x =
[[-87 -56 -47 -34 -22 -48 -13  37  10   1  42 -26   8]
 [ 62  -1 -21  71 -36 -32  -2   2 -53  36   4 -44  60]
 [ 44 -71  59 -67 -15   8  67 -76  34  85 -71  44 -63]
 [-80  42 -35 -74  84  -7  61  21  85 -17 -28 -58  49]
 [  6  83 -11 -55  -3  36  79  12  52   1 -25 -88  57]
 [ 26  31   4 -78 -86 -67 -29  27  62 -62 -84 -54 -85]
 [ 16 -21   7  33 -76   3  66 -43   8  44  13  82  -2]
 [-78  23  83  38  70  34   5 -38  31   6  18 -22 -63]
 [ 54 -53  76 -45  36 -22  42 -49  30  87  52 -36  79]
 [-61  24  60 -25  45  63  31 -71 -78  45 -81 -60 -23]]
Counting starts at 0.
The entry directly below the largest entry: 45
The bottom entry of the column that holds the smallest entry -> -60
Read off the entry just right of the smallest entry.
57
The entry at row 2, column 0 -> 44
Read off the entry in row 0 and column 1.
-56
The entry at row 0, column 2: -47
Read off the entry directly below 13.
18
Read off the entry at row 1, column 0.
62
Read off the entry directly below -17.
1
The bottom-left entry: -61
Read off the entry directly below the smallest entry.
-54
The entry at row 1, column 2: -21
Read off the bottom-right entry.
-23
Read off the entry at row 2, column 1.
-71
The top entry of the column that holds the smallest entry -> -26
Read off the top-left entry.
-87
The entry just right of -35: -74
The top-right entry is 8
Read off the entry at row 1, column 1.
-1
The entry directly below 38 is -45
The top entry of the column that holds the largest entry is 1
The entry directly below 10 is -53
The entry just left of -54 -> -84
The entry directly above 5: 66
Read off the entry directly above the smallest entry.
-58
Read off the entry directly below 27.
-43

m = ((61, 22, 61, 56, 44, 49, 59), (60, 38, 60, 56, 68, 63, 54), (60, 25, 60, 56, 60, 58, 51), (62, 85, 62, 56, 51, 53, 60), (61, 40, 61, 56, 50, 53, 56), (61, 98, 61, 55, 44, 48, 49), (60, 39, 60, 56, 63, 60, 53), (60, 28, 60, 56, 65, 61, 54), (62, 80, 62, 56, 41, 47, 61))
The entry just left of the centre entry -> 61
The largest entry is 98
Report the median entry.
58
The entry just right of 28 -> 60
The minimum: 22
The entry just right of the smallest entry: 61
The entry just left of the largest entry is 61
The entry just left of 85 is 62
The entry just right of 41 -> 47
The entry just left of 50 -> 56
The entry just left of 65: 56

grid =
[[-17.3   1.5  -5.6  12.5  13.1  -7.8 -10.6]
 [-13.0   2.1  -5.5   7.9  15.9  -4.2  -1.3]
 [-15.4   4.0 -14.7 -22.5  -2.9  -9.4   1.6]]
Indices start at 0.
What is the top-left entry?
A: -17.3
What is the entry just right of 15.9?
A: -4.2
The entry in row 2 and column 2 is -14.7
The entry just right of -5.6 is 12.5
The entry just right of -17.3: 1.5
The entry in row 1 and column 0 -> -13.0
The entry in row 0 and column 2: -5.6
What is the entry in row 1 and column 1?
A: 2.1
The top entry of the column that holds the largest entry is 13.1
The entry in the top-right corner is -10.6
What is the entry at row 2, column 1?
A: 4.0
The bottom-left entry: -15.4
What is the entry directly below the centre entry?
A: -22.5
What is the entry directly above the smallest entry?
A: 7.9

[[ -1  -6 -83  36]
 [  6   4  -3   1]
 [  1   2   0  -1]
 [-26   7   8  36]
 [ -7   7   3  27]
 [-25   1  -3 -13]
 [  0   4   7   1]
 [-34  16 -14  32]
 [ 15   5  -9   5]
 [ -2  -1   0  -1]]
Rows and columns are numbered from 0.
Which number is the entry in row 0 and column 1?
Answer: -6
Which number is the entry in the bottom-left corner?
Answer: -2
The entry at row 0, column 2 -> -83
Which number is the entry at row 2, column 0?
Answer: 1
The entry in row 2 and column 2 is 0
Which number is the entry in row 1 and column 0?
Answer: 6
Which number is the entry at row 0, column 0?
Answer: -1
The entry in row 1 and column 2 -> -3
Which number is the entry directly above -9?
Answer: -14
The entry in the bottom-right corner: -1
Which number is the entry in the top-right corner?
Answer: 36
The bottom entry of the column that holds the smallest entry is 0

arr =
[[ 52  11  86  83   9  10  10 -17]
 [ -8  12 -15  -6  11  10  12 -31]
 [-11  12 -18 -12  11  10  11 -16]
 [ 45  11  77  71   9  11  11  -9]
 [-44  13 -75 -61  12   9  12 -25]
 [ 28  12  52  40   9  12  11  17]
 [ 46  11  77  76   9  10  11 -24]
 [ 20  11  34  35   9   9  10  -5]
 [ 21   9  29  43   9   7   9 -31]
 [  2  14  12  -2  10  13  13  20]
 [ -3  12  -7   4  10   9  11 -32]
 [-28  14 -39 -47  11  12  13  25]]
Counting starts at 0.
Report the entry just left of the smallest entry.
13
The entry just right of the largest entry: 83
The entry just right of 29 -> 43
Report the maximum.
86
The entry at row 2, column 0 -> -11
Report the entry just left of -15.
12
Report the entry in row 0 and column 1.
11
Report the entry directly below the largest entry.
-15
Report the entry in row 1 and column 0.
-8
The bottom-left entry is -28
Report the bottom entry of the column that holds the largest entry.
-39
The entry directly below -17 -> -31
Report the bottom-right entry.
25
Report the entry directly above -39.
-7
The entry just right of -18 -> -12
The top-left entry is 52
Report the entry just right of the smallest entry.
-61
The entry just left of -12 is -18
Report the entry in the top-right corner.
-17
Report the minimum.
-75
The entry directly above 2 -> 21
